How the elements are linked:
Mov w Rok
Mov s Ziz
Mov u Kab
Mov f Tam
Mov c Dag
Mov m Rep
Lak w Zat
Lak s Ral
Lak f Fev
Lak c Dut
Feb w Dag
Feb s Bot
Feb u Kas
Feb f Dem
Feb m Rok
Bib w Rit
Bib u Vez
Bib f Zes
Bib c Vud
Vil w Kep
Vil s Dem
Vil u Zib
Vil m Dos
Kab w Ven
Kab s Gad
Kab u Dut
Kab f Mov
Kab c Nuv
Kab m Fev
Pif w Ziz
Pif s Kad
Pif u Lov
Pif f Fuv
Pif c Bot
Pif m Lup
Rok w Mov
Rok s Pif
Rok u Ven
Rok f Bar
Rok c Feb
Rok m Kol
Zap w Vul
Zap s Dut
Zap f Sek
Zap c Fen
Zap m Rom
Tev w Tak
Tev f Dal
Tev m Ran
Ven w Kab
Ven s Lov
Ven u Vuv
Ven f Rok
Ven c Kas
Ven m Nif
Tem w Bot
Tem s Pip
Tem u Nov
Tem f Sar
Tem m Ziz
Nok w Pip
Nok u Dal
Nok f Par
Nok m Kad
Vod w Kis
Vod s Tak
Vod f Nov
Vod m Foz
Ded w Dos
Ded s Tam
Ded u Duk
Ded c Kep
Ded m Pur
Kol w Rep
Kol s Lup
Kol u Nif
Kol f Lep
Kol c Rok
Pip w Nok
Pip u Rap
Pip f Zer
Pip m Mip
Gad w Lov
Gad s Vud
Gad u Foz
Gad f Ziz
Gad c Nov
Gad m Neb
Duk w Lib
Duk s Mov
Duk u Sek
Duk f Ded
Duk c Lud
Duk m Fuz
Mak w Foz
Mak s Ran
Mak f Lov
Mak c Kis
Mak m Gur
Zes w Nom
Zes u Bib
Zes f Mol
Zes c Mip
Kis w Vod
Kis s Tev
Kis f Ged
Kis m Mak
Nen w Neb
Nen s Rit
Nen u Gur
Nen f Lup
Nen c Lov
Nor w Ran
Nor f Vud
Nor c Tak
Nor m Vez
Rep w Kol
Rep s Paf
Rep u Fev
Rep f Vad
Rep c Mov
Lib w Duk
Lib s Rok
Lib u Bor
Lib f Dos
Lib c Zib
Lib m Nat
Zib w Lud
Zib s Feb
Zib u Fip
Zib f Vil
Zib m Lib
Pev w Kel
Pev s Kis
Pev f Kas
Pev m Vuv
Ged w Nov
Ged s Dal
Ged u Kis
Ged f Bot
Ged m Lov
Vul w Zap
Vul s Vuv
Vul f Bor
Vul c Pof
Vul m Tek
Neb w Nen
Neb s Bib
Neb u Ral
Neb f Paf
Neb c Gad
Ziz w Pif
Ziz s Mip
Ziz u Gad
Ziz f Vol
Ziz c Tem
Ziz m Paf
Nuv w Kas
Nuv s Nov
Nuv u Kel
Nuv f Dag
Nuv m Kab
Nov w Ged
Nov s Rap
Nov u Vod
Nov f Tem
Nov m Gad
Zat w Lak
Zat s Gur
Zat f Nif
Zat c Vuv
Kep w Vil
Kep s Kes
Kep u Lud
Kep m Ded
Foz w Mak
Foz s Nor
Foz f Gad
Foz c Vod
Foz m Ral
Zev w Bur
Zev s San
Zev u Lup
Zev c Fuv
Dut w Vuv
Dut s Foz
Dut f Kab
Dut c Kel
Dut m Lak
Zer w Par
Zer u Pip
Zer m Mik
Vez w Fam
Vez f Bib
Vez c Nor
Bez w Vud
Bez u Ran
Bez f Kad
Bez c Dal
Bez m Rit
Gur w Ral
Gur s Fam
Gur f Nen
Gur c Mak
Nif w Fev
Nif s Nen
Nif u Zat
Nif f Kol
Nif c Ven
Vuv w Dut
Vuv s Mak
Vuv f Ven
Vuv c Pev
Vuv m Zat
Vol w Fuv
Vol s Mik
Vol u Ziz
Vol c Sar
Vol m Bur
Pur w Bov
Pur s Vad
Pur u Fuz
Pur c Ded
Kes w Dem
Kes s Sar
Kes u Dag
Kes m Tam
Lep w Vad
Lep s Zev
Lep u Kol
Lep c Bar
Rom w Tek
Rom s Lak
Rom f Fik
Rom c Zap
San w Mol
San u Nom
San c Kod
Fik w Gos
Fik s Fev
Fik u Rom
Fik f Fuz
Fik c Sek
Dos w Ded
Dos s Bar
Dos u Lib
Dos c Vil
Dos m Bov
Fip w Peb
Fip s Kas
Fip u Pof
Fip f Zib
Fip m Bor
Dal w Rap
Dal u Tev
Dal f Nok
Dal m Bez
Rit w Bib
Rit u Fam
Rit f Nom
Rit c Bez
Bor w Sek
Bor s Ven
Bor u Vul
Bor f Lib
Bor c Fip
Bor m Gos
Fam w Vez
Fam f Rit
Fam c Ran
Vad w Lep
Vad s Bur
Vad u Rep
Vad c Tam
Lud w Zib
Lud s Dag
Lud u Peb
Lud f Kep
Lud m Duk
Kas w Nuv
Kas s Ged
Kas u Pev
Kas f Feb
Kas m Ven
Fev w Nif
Fev s Neb
Fev u Lak
Fev f Rep
Fev c Kab
Lov w Gad
Lov s Bez
Lov u Mak
Lov f Pif
Lov c Ged
Lov m Nen
Fuz w Nat
Fuz s Rep
Fuz u Fik
Fuz f Pur
Fuz c Duk
Tak w Tev
Tak f Rap
Tak m Nor
Sar w Lar
Sar s Zer
Sar u Tem
Sar m Vol
Mol w San
Mol u Zes
Mol c Mik
Kad w Mip
Kad u Bez
Kad f Kod
Kad c Nok
Kad m Nom
Bur w Zev
Bur s Mol
Bur u Paf
Bur c Vol
Kel w Pev
Kel s Vod
Kel f Nuv
Kel m Dut
Gos w Fik
Gos s Nif
Gos u Tek
Gos f Nat
Gos c Bor
Bot w Tem
Bot s Nok
Bot u Ged
Bot f Lar
Bot m Pif
Dag w Feb
Dag s Tem
Dag u Nuv
Dag f Kes
Dag m Mov
Ran w Nor
Ran f Bez
Ran c Tev
Ran m Fam
Nat w Fuz
Nat s Kol
Nat u Gos
Nat f Bov
Nat c Lib
Ral w Gur
Ral s Vez
Ral f Neb
Ral c Foz
Nom w Zes
Nom u Rit
Nom f San
Nom c Kad
Fuv w Vol
Fuv s Kod
Fuv u Pif
Fuv c Lar
Fuv m Zev
Tam w Bar
Tam s Vol
Tam u Mov
Tam c Kes
Tam m Vad
Rap w Dal
Rap u Tak
Rap f Pip
Rap m Vud
Fen w Pof
Fen s Kel
Fen f Peb
Fen m Zap
Sek w Bor
Sek s Kab
Sek u Zap
Sek f Duk
Sek c Peb
Sek m Fik
Pof w Fen
Pof s Pev
Pof f Fip
Pof m Vul
Paf w Lup
Paf s Zes
Paf u Neb
Paf f Bur
Paf c Ziz
Vud w Bez
Vud u Nor
Vud f Mip
Vud c Rap
Vud m Bib
Bar w Tam
Bar s Fuv
Bar u Rok
Bar c Dem
Bar m Lep
Mip w Kad
Mip u Vud
Mip f Mik
Mip c Pip
Mip m Zes
Kod w Mik
Kod u Kad
Kod c Par
Kod m San
Lup w Paf
Lup s Nom
Lup u Nen
Lup f Zev
Lup c Pif
Par w Zer
Par u Nok
Par m Kod
Tek w Rom
Tek s Zat
Tek f Gos
Tek c Vul
Mik w Kod
Mik u Mip
Mik c Zer
Mik m Mol
Bov w Pur
Bov s Lep
Bov u Nat
Bov c Dos
Lar w Sar
Lar s Par
Lar u Bot
Lar m Fuv
Peb w Fip
Peb s Nuv
Peb u Fen
Peb f Lud
Peb m Sek
Dem w Kes
Dem s Lar
Dem u Feb
Dem m Bar

The rows follow the links: the fewer symbols apart two elements are, the more alike their rows tend to be.

Each row is also shifted at random along 2 hidden directions that mean nothing.

Some elements, each with a row of numbers:
Nif: [ 42  -8  -3   8   0   2  14  16  -6   8   3   0  12  -1  -2   7  -6 -20  10  16   2   9   6  19  -9  17  13  -4   5  12  -9  -2 -18  -1   3   4   0  11   3   3   7   4  -1   3  -4  -6   0   4   8  -8]
Zib: [-30  10   1   4  -2  -6   4  -6  -3   3  -9  -9  -4   5  -3 -14  -5  -4 -10 -15   9   1   5  -7 -13  -3   3   5  -3  -5   1   2  -5   7  -4  -1  -5  14  -2   4  -1  -2   2  -3  21   1   6  -3   4  -6]
Kis: [ 33   1   9   2   4  -5   6  -7  11  -2  -6   7   4  -4   9   0  -3   6  -3  -4   0   1  -8  -1   2 -10   0  -7 -13 -14   7   7  -6   7 -10   9   7   3  -2   5   0  -2  -9  -5   7 -12   7   1   0  -5]
Vol: [-35   0  -8  -6  -1   6 -10  -6  -6   0   6  -5 -12  -1   0   0   5  10  -3 -10  -4 -10   3 -15  10  -7  -9   7   0  -2   5  -7  16  -1   6 -11  -7 -10   2  -8   2  -3   9  -2  -5  10   0  -4  -3  10]
Nen: [-17 -13  -7  -3   0   7   8   1  -2   5   2   7   1  -6  -2  15   1   0   3  12 -12   2  -5  11  14   5  -4  -8  -1   8  -1   3  -6   1  -1   7   9   9   6   1   9  -3  -3   2  -8  -3   8  -2   4  -2]
Kad: [ 11 -13   1  -4   4   9  10  -5  -2   1  -4   0  -5  -3  -6  10  10  11  -8   2 -11  -1  -2  -4  11  -3 -10   1  -5  -2  -1  -3   5   6  -2   7  13  12   2  -3  11  -3  10  -7  -2   7  12  -8  -4   2]
Vad: [-29  -4 -13  -7  -6   3  -7  -4 -10  -1  11   1  -7   0   0   2   1  -2   7  -6  -4  -7  -3   2  -2   2  -5   1   8   6  -1  -8   4  -4  11  -9  -3 -10   5  -4   3  -3   6  10  -7   7  -7   1  -5   1]
San: [-22  -8  -9  -1  -3  20   3  -5 -10   1   4   0 -11  -5   1  14   6   4  -4   4 -13  -2  -4   3  13   4 -11   1  -1   0  -2 -10   6   5   4   3   9   7   9  -8  13  -7  11  -1  -7   7  11  -5  -4   1]
Mak: [  4  -4   6   5   9   0  12   3   6   0  -6   5   5  -2   7   7   0   3  -1   8   2   4  -6   2  11   3   2  -4 -17  -8  -1   9  -6   5  -8   9  10   6  -1   7   5  -1  -8  -2   2 -10   8   0   8  -2]
Lep: [-31   4 -14   8   1  11   8  21 -13   3   3  -9  -4  -4  -8   0   9 -11  -4   0  11   5  11  14  -5  23   3   9   9  10 -15  -3  -3  -2   1  -3   2  10   3  -3  10  -3   9   3   9   8   9  -4  15  -7]
Fuz: [-58  -2 -11  -8  -6  -4 -10 -15  -5  -1   5   7 -10   1  11   2 -12 -13   8  -2  -9 -11  -5   2   6  -7  -7  -8   9   6   9  -2   0   2  12  -4  -7 -12   7   1  -2  -5   5  10  -6   0  -4   4  -3  -3]
Pip: [  0   1  12  -7   4   5 -12 -13   6  -6  -5  -1  -6   5  -1  -4   8  20  -8  -5  -7  -4  -9 -14   5 -12  -7   3  -2  -9   5  -2  14   3  -1   1   7  -5  -1  -9  -2   2   5  -4  -7   5   1  -7 -15   6]
Zer: [ 40  -3   1  -7  -7   0 -14 -12  -4  -4   1  -1  -8   0  -4  -4   2  12  -6  -7  -8  -7  -4 -10   0 -12 -10   6   2  -6   6  -6  12   0   1  -5   3  -8   4 -12  -6  -5   8  -3  -7   9  -3  -3 -15   5]
Tam: [-14  12  -6  -1  -2  -3  -7  15 -11   2   3 -11  -5   2 -14 -12   9  -4  -1 -13  13   0  14  -2 -11  10   3  11  14   8 -10  -9   4  -5   0 -13 -13  -6  -2  -9  -2   4   5   0   0  14 -11  -3   5   8]
Duk: [ -9  -5  -7 -11  -9 -10 -12 -23   0   0   8   7  -5  10   6  -5 -14 -11   8  -5  -5 -11  -2  -3  -4 -19  -2 -11   9   5  12  -5   1   5  14  -2 -12 -11   4   0  -8  -2   7   4  -1  -1 -11   6 -13   1]
Lib: [-46  -1  -8  -8  -6 -11   8 -26   3   3  -1  -1  -7   2   4  -1 -13 -15  -1 -11  -6 -11  -5   1   5 -15  -4  -7   2   4  16   0  -1  15   7   2  -6  12   8  11   5  -7  10   0  13   2  12  -1  -8  -7]
Fik: [ -7  -7  -4  -7  -8  -6  -9 -20  -2  -1  11  13  -2   0  10   5 -15 -16  17   8 -13  -9 -11   7   2 -12  -6 -18   6  10  14  -2  -3   5  16   3  -8 -11   9   7  -3   1  -2  10 -10  -6  -6   8 -13  -6]
Dag: [ -9   9   8  -2  -3  -7 -11  -3   1  -2  -2  -8  -4   3  -6 -16  -3   3  -4 -13  10  -1   2 -11 -11 -11   1   3   1  -5   5   3   8  -3  -1  -8  -7  -9  -5  -6  -6   3   0  -2   8   6 -10  -7  -8   4]
Vuv: [ -8  -6   0  -1   3 -11  11 -16  10  -1   0  11   1  -5  14   7 -10  -3   2   4  -7  -3 -14   0   9  -8  -3 -14 -11  -6   9  11  -6   8  -1  14   0   9   1  12   0  -3  -9   1   6 -11  11   5  -2  -8]
Ziz: [-30   7   6   1   3   1  -6   9   0  -4   7  -4   0  -2  -7  -4  12  14   4   1   2   1  11  -8   0   8  -1   9   5   0  -5   1  12 -12  -3  -9  -3 -14  -5 -13  -3   3   4  -3 -11  13 -11   1   0  17]
Zes: [ 11  -5   0   0  -1  16  -2  15  -7  -5   7   2   3  -2  -9   7  10   5   5  12  -5   7   8   1   4  16  -1   1   5   8 -13  -9   5  -5   0  -4   3 -10   2 -10   4   2   5   0 -17   3  -9  -1   0   8]
Pof: [ 23   8   4  11   3  -8   5  14   3   1  -4 -10   8  -2  -1  -9  -7 -13  -3  -4  18  10   4   1 -14   4  14   3  -7  -5  -5  10 -13   3  -4   3  -3   8 -11   7  -8   4 -14   2  16  -6   1   2  11  -5]
Tev: [ 10  -1   9   1   5   2   2  -7  10  -4  -9   6  -4  -8   6   4   0  15 -12   2  -9   0  -8  -7  10 -10  -4  -3 -13 -15   2   7   2   5 -10   9  10   5   0   2   2   1  -8  -3   7  -7   7  -4  -4  -3]
Bur: [-11  -2 -12   1  -3   9  -8   9 -10   1  11   0  -5  -5  -1   6   5   0   1   1  -4  -5   8   6   5  11  -4   7   7   6 -12 -10   2  -7   5  -6  -4  -8   3  -9   5   1   5   5 -10  12  -5   0   0   7]
Rom: [-21   1  -1  -1  -1  -8  -1  -1   2  -3   8  10   8  -2  11   5  -9 -12  12   9   1   0  -1   6   3   0   5 -14  -1   6   2   4 -11  -4   7   5  -8  -7  -3   6  -4   2  -9   9  -7  -8  -9   7   0  -7]
Dem: [  3   2  -4   0  -3  -4  -2 -21  -4   2  -8  -8  -9   4  -6  -6  -3  -3 -13 -18  -3  -8  -1  -6  -1 -11  -8   0   1  -1   6  -6   5   9   2   0   0   9   3   3   3  -8  10   0  16   4  12  -7  -9  -6]
Nov: [ 10  10  15   5   4  -5  -8   6   4  -5  -5  -4   3   4  -5 -12   6  12  -1  -4   9   4   1  -8  -8   2   4   4  -5 -10  -3   6   7  -5  -8  -3   2  -9 -12  -7 -11   5  -9  -4   2  -1 -10  -1  -1   6]
Sar: [-25   9   3  -2   1   2 -14  -3  -2   0  -2  -9  -9   0  -5  -9   9  13 -12 -18   1  -3   2 -11   1  -6  -5  10   0  -7  -1  -6  14  -5   2  -8  -3  -6  -2 -11  -7  -6   5  -3   5   9   0  -8  -7   5]

Where do the symbols, taken in turn from left to right, take each start?
Answers are names.
[ 21  -7   4  -2   2   8   5 -11   2   3  -6   0  -5  -2  -4   0   3  16 -12  -5 -10  -5  -9  -6   5 -13  -7   1  -6 -12   5   1   8   7  -5   5  13   8   5  -1   2  -3   3  -6   5   4  10 -11 -12  -2]
u w u w -> Tev
[ -1  -2   3   7   7   2  18   8   6   4  -6  -2   9  -2  -5   3   5   3  -4  10   0   5   0   3   9   6   2   5 -11  -4  -2   5  -7  -1  -8   9  13  14   0   8   7   2  -2  -8   3  -3  13  -3  11   1]
f u f -> Pif
[ -7   6  12  -2  10  -4  -9  -2   8  -6  -7   2   0  -2   8  -7   2  12  -3  -3   6   0  -5 -10   0  -8  -3  -2  -9 -14   2   5   4  -4 -10   1   0  -8  -7  -1 -11   3 -15  -2   2  -6  -4   1   1   5]
m c s -> Tak
[ 76  -6 -11   1 -13   0   5   5 -14   8  -1  -9   1   5 -14  -5  -5 -17  -3  -7   1  -1  14   8 -13   1   5   4  13  15  -5  -7  -5   6   8  -9  -4  14   5   3   9   2  16   0   8   3   2  -4   3  -1]
w u s -> Ziz
[ 21  -2  -9  -6  -7  -9 -10 -13  -8  -1   6  -1  -6   5  -2  -5 -12 -14   6 -13  -4  -7   8   2  -6 -11  -2  -4  11  10   6  -7   4   2  13 -11 -13  -6   3  -1  -6  -2   9   5   2   5  -7   2  -3  -1]
s m u -> Rep
[ 22   3  14   6   7  -3   6   3   6   0 -12  -6   4   2  -3  -9   3   5 -13  -3   6   5  -3  -1  -4  -6   3   2 -12 -10   1   8   1   5 -14   5   7  15  -1   3  -3   1  -8  -9  10  -2   7  -5   0  -4]
f f u -> Bot
[-77  13   0   6   5  -5   2  -5   6   2 -11  -7  -4  -1   6  -7  -4   0 -10 -12  12   1  -1  -7  -4  -5   0   3  -8 -12   5   9  -2   8  -2   2  -2  11  -6  10   0  -5  -6  -4  24  -5  12  -2   8  -8]
f w -> Lud
[ 11   0   1  -4  -4   5  -1 -20   0   1  -6  -7  -8   3  -1  -3  -1   4 -16 -17  -5 -10  -5  -7   1 -17 -11   2  -4  -5   8  -8   9   9  -1  -3   3   8   7  -2   8  -7  11  -4  11   7  12  -6  -9  -3]
s w -> Zer
[-14  -2  -2  -9   2   9  -8  -3  -7  -3   5   1  -8  -3  -3   3  11  16  -6  -6  -4  -6   3  -5   9   0  -6   8   4  -5  -1  -4  14  -5   0  -5   1 -10   0 -12   2  -5   9  -1 -10  13   0  -6   0   6]
m u -> Zes
[ 36 -18  -7  -9  -9  -6  10 -31   1   5  -2   2  -1   6   1   2 -15 -16   2  -3 -21 -12  -9   5   3 -20  -3  -9   7   9  16  -6   0  22   6   1   1  16  16  10   7  -7  13  -1  10  -6  16  -2 -13 -11]
s u u -> Mak
[-27   2  -6   3  -2   2  -5  15 -11  -2  12  -2   1   0  -4   1   2  -6  10   9   6   6   8  10  -6  14   7   3   7  10 -10  -6   0 -10   5  -7 -10  -9  -4  -4  -1   3  -3   5 -12   4 -11   1   6   2]
u u -> Lak
[ 12  -1   0   1  -1   0  -2  16   2  -4  10   6  11  -6   4   5  -5  -6  15  16   9   6   3   9  -1  13   6  -7   1   7  -9   5 -11  -8   3   0  -5 -13  -3   5  -6   5 -11   8 -11  -8 -14   9   4  -1]
c c -> Kel
[-16   7   9   8  11   7  10   9   6   2 -13  -7  -1  -1  -4  -2  11  20 -17  -3   5   5   2  -8   1   5  -1   8 -11 -14  -3   6  -2   0 -12   7  12  10  -4  -1   4   0  -1  -9   6   0   6  -6   6  -1]
u f f m -> Kad
[ 32  -4   4  -2   1   7  -2  10  -4  -1   2   0   1   2  -9   0  13  15   1   4  -4   0   8  -3   3   4  -3   8   6   2  -4  -1   7 -10  -2  -6   1  -8   5 -10  -1   6   7  -7 -15   5  -6  -1  -2  16]
u f -> Mip
[ 41  -1   6  -1  -1   1   2  -8   0   3  -8  -4  -5   4  -9  -9   0   4 -13  -8  -3   2  -4  -2   0 -12  -4   5  -3  -5   4  -5   4   6  -6   3   7  15   4  -1   5  -2   6  -8  15   2   6  -6  -6  -3]
s u m -> Bez
[-22  -2 -13  -1  -4  -8   3 -12  -5   3   2  -8  -9   3   1  -4  -3 -12  -4 -13  -1 -11   2   0  -1  -5  -5   2   4   3   3  -4   0   7   4  -4  -9  10   3   6   1  -7  10   4  13   9  11   0  -1  -6]
c u w -> Lud
[-11  -6  -8  -3  -1  14  -4   0  -9  -1   7   2  -8  -2  -4   9   8   6   0   4 -11  -6   1   2  10   6  -6   4  10   4  -5 -10  11  -5   5  -6   2  -7   3 -12   4  -3   6   4 -13   9  -4  -4  -4   6]
w c w u -> Mip
[ 27  17  15   4   2  -9  -5  11   3  -5  -3  -7   6   5  -9 -15   2   0   1  -1  18   7   6  -7 -21  -1  12   7  -5  -2  -2   5  -1  -8  -6  -4  -9  -7 -13  -2 -14   8 -11  -3   6  -3 -15   1   0   5]
u s m f -> Gad
[ 50 -17  -5  -8  -7   5   1 -22  -4   4  -2   4  -8   3  -5  11  -3   4  -4  -2 -21 -13  -8   0  10 -17 -12   0   4   3   9  -7  11   9   4  -3   9   7  15  -4   9  -8  13  -5  -5   3  11  -6 -15   2]
c m -> Kod
